[[128 126 112 128 122]
 [130 116 110 105 126]
 [129 135 125 125 130]]
->
[128 116 125]

[[117 123 116]
 [131 143 122]
 [106 147 146]]
->
[117 143 146]

[[136 122 146 106 132]
 [128 130 128 127 129]]
->
[136 130]

[[127 123 136]
 [129 151 132]]
->
[127 151]

[[102 122 118 141 113]
 [139 131 111 126 110]
 [148 132 130 120 132]]
->
[102 131 130]

[[125 125 126 121 154]
 [133 119 116 117 138]
 [122 131 133 122 109]
 [118 139 124 143 128]]
->
[125 119 133 143]
---
[[133 125 132 130 136 124 123 121 126 125 126]
 [134 115 126 104 135 118 116 143 125 110 104]
 [125 114 131 111 122 119 119 122 126 122 108]
 [128 131 121 137 126 127 127 136 128 122 139]]
->
[[139 122 128 136 127 127 126 137 121 131 128]
 [108 122 126 122 119 119 122 111 131 114 125]
 [104 110 125 143 116 118 135 104 126 115 134]
 [126 125 126 121 123 124 136 130 132 125 133]]

[[142 115 132 145 122 132 110]
 [105 135 128 118 150 116 123]
 [138 132 132 108 110 150 121]
 [113 127 126 109 143 139 149]
 [122 144 139 137 117 113 132]
 [113 114 108 142 108 118 128]
 [143 125 128 118 145 124 111]
 [130 112 112 138 119 127 150]
 [113 114 130 146 139 146 129]
 [108 136 142 147 115 121 137]]
->
[[137 121 115 147 142 136 108]
 [129 146 139 146 130 114 113]
 [150 127 119 138 112 112 130]
 [111 124 145 118 128 125 143]
 [128 118 108 142 108 114 113]
 [132 113 117 137 139 144 122]
 [149 139 143 109 126 127 113]
 [121 150 110 108 132 132 138]
 [123 116 150 118 128 135 105]
 [110 132 122 145 132 115 142]]

[[138 119 145 127 137 124 121 144 114 123 104 127]
 [131 119 127  99 119 129 123 120 121 141 129 117]
 [131 120 126  99 119 128 124 121 120 143 130 119]
 [128 127 145 131 138 131 119 150 117 124 105 120]
 [129 134 121 101 122 130 134 128 123 145 137 121]]
->
[[121 137 145 123 128 134 130 122 101 121 134 129]
 [120 105 124 117 150 119 131 138 131 145 127 128]
 [119 130 143 120 121 124 128 119  99 126 120 131]
 [117 129 141 121 120 123 129 119  99 127 119 131]
 [127 104 123 114 144 121 124 137 127 145 119 138]]

[[139 121 127 127]
 [126 118 141 133]
 [129 124 137 154]]
->
[[154 137 124 129]
 [133 141 118 126]
 [127 127 121 139]]

[[116 127 124 124 127 120 128]
 [132 131 134 127 126 134 126]
 [128 128 121 132 132 125 121]
 [129 131 122 113 116 130 130]
 [119 136 122 114 122 123 136]
 [106 138 129 120 110 118 146]
 [132 124 125 139 132 137 121]
 [103 131 118 121 118 115 138]
 [132 123 122 137 125 124 126]
 [133 130 142 128 138 126 122]]
->
[[122 126 138 128 142 130 133]
 [126 124 125 137 122 123 132]
 [138 115 118 121 118 131 103]
 [121 137 132 139 125 124 132]
 [146 118 110 120 129 138 106]
 [136 123 122 114 122 136 119]
 [130 130 116 113 122 131 129]
 [121 125 132 132 121 128 128]
 [126 134 126 127 134 131 132]
 [128 120 127 124 124 127 116]]

[[126 116 131 123 135 125 127 126 127 135 126 130 119 128 130 126]
 [122 124 125 130 126 126 124 127 128 131 119 119 127 128 128 129]
 [124 136 110 133 153 139 129 127 134 126 124 122 132 125 126 131]]
->
[[131 126 125 132 122 124 126 134 127 129 139 153 133 110 136 124]
 [129 128 128 127 119 119 131 128 127 124 126 126 130 125 124 122]
 [126 130 128 119 130 126 135 127 126 127 125 135 123 131 116 126]]

[[125 121 113 136 123 128 122 124]
 [119 123 132 121 132 130 124 130]
 [131 137 119 143 139 113 145 116]
 [151 137 137 126 109 127 133 127]
 [137 114 130 128 113 127 112 129]
 [127 138 134 126 133 131 142 131]
 [124 133 130 123 134 128 127 139]]
->
[[139 127 128 134 123 130 133 124]
 [131 142 131 133 126 134 138 127]
 [129 112 127 113 128 130 114 137]
 [127 133 127 109 126 137 137 151]
 [116 145 113 139 143 119 137 131]
 [130 124 130 132 121 132 123 119]
 [124 122 128 123 136 113 121 125]]

[[130 141 116 140 140 114 146 129 131 151 128 145 132]
 [136 132 122 131 133 115 137 121 134 147 125 138 128]
 [129 130 126 129 135 130 129 126 126 127 130 128 130]]
->
[[130 128 130 127 126 126 129 130 135 129 126 130 129]
 [128 138 125 147 134 121 137 115 133 131 122 132 136]
 [132 145 128 151 131 129 146 114 140 140 116 141 130]]

[[154 118 143 130 130 111 123 122 132]
 [137 120 127 121 150 137 113 144 128]
 [128 125 121 139 138 129 111 158 124]
 [150 122 140 132 131 117 129 127 129]
 [126 122 112 108 156 119 136 126 114]
 [124 126 113 135 135 121 109 158 132]
 [128 117 127 145 119 116 112 141 139]
 [128 135 141 131 130 118 145 120 124]
 [137 120 126 123 147 140 106 141 128]
 [131 136 122 130 134 138 113 143 126]]
->
[[126 143 113 138 134 130 122 136 131]
 [128 141 106 140 147 123 126 120 137]
 [124 120 145 118 130 131 141 135 128]
 [139 141 112 116 119 145 127 117 128]
 [132 158 109 121 135 135 113 126 124]
 [114 126 136 119 156 108 112 122 126]
 [129 127 129 117 131 132 140 122 150]
 [124 158 111 129 138 139 121 125 128]
 [128 144 113 137 150 121 127 120 137]
 [132 122 123 111 130 130 143 118 154]]
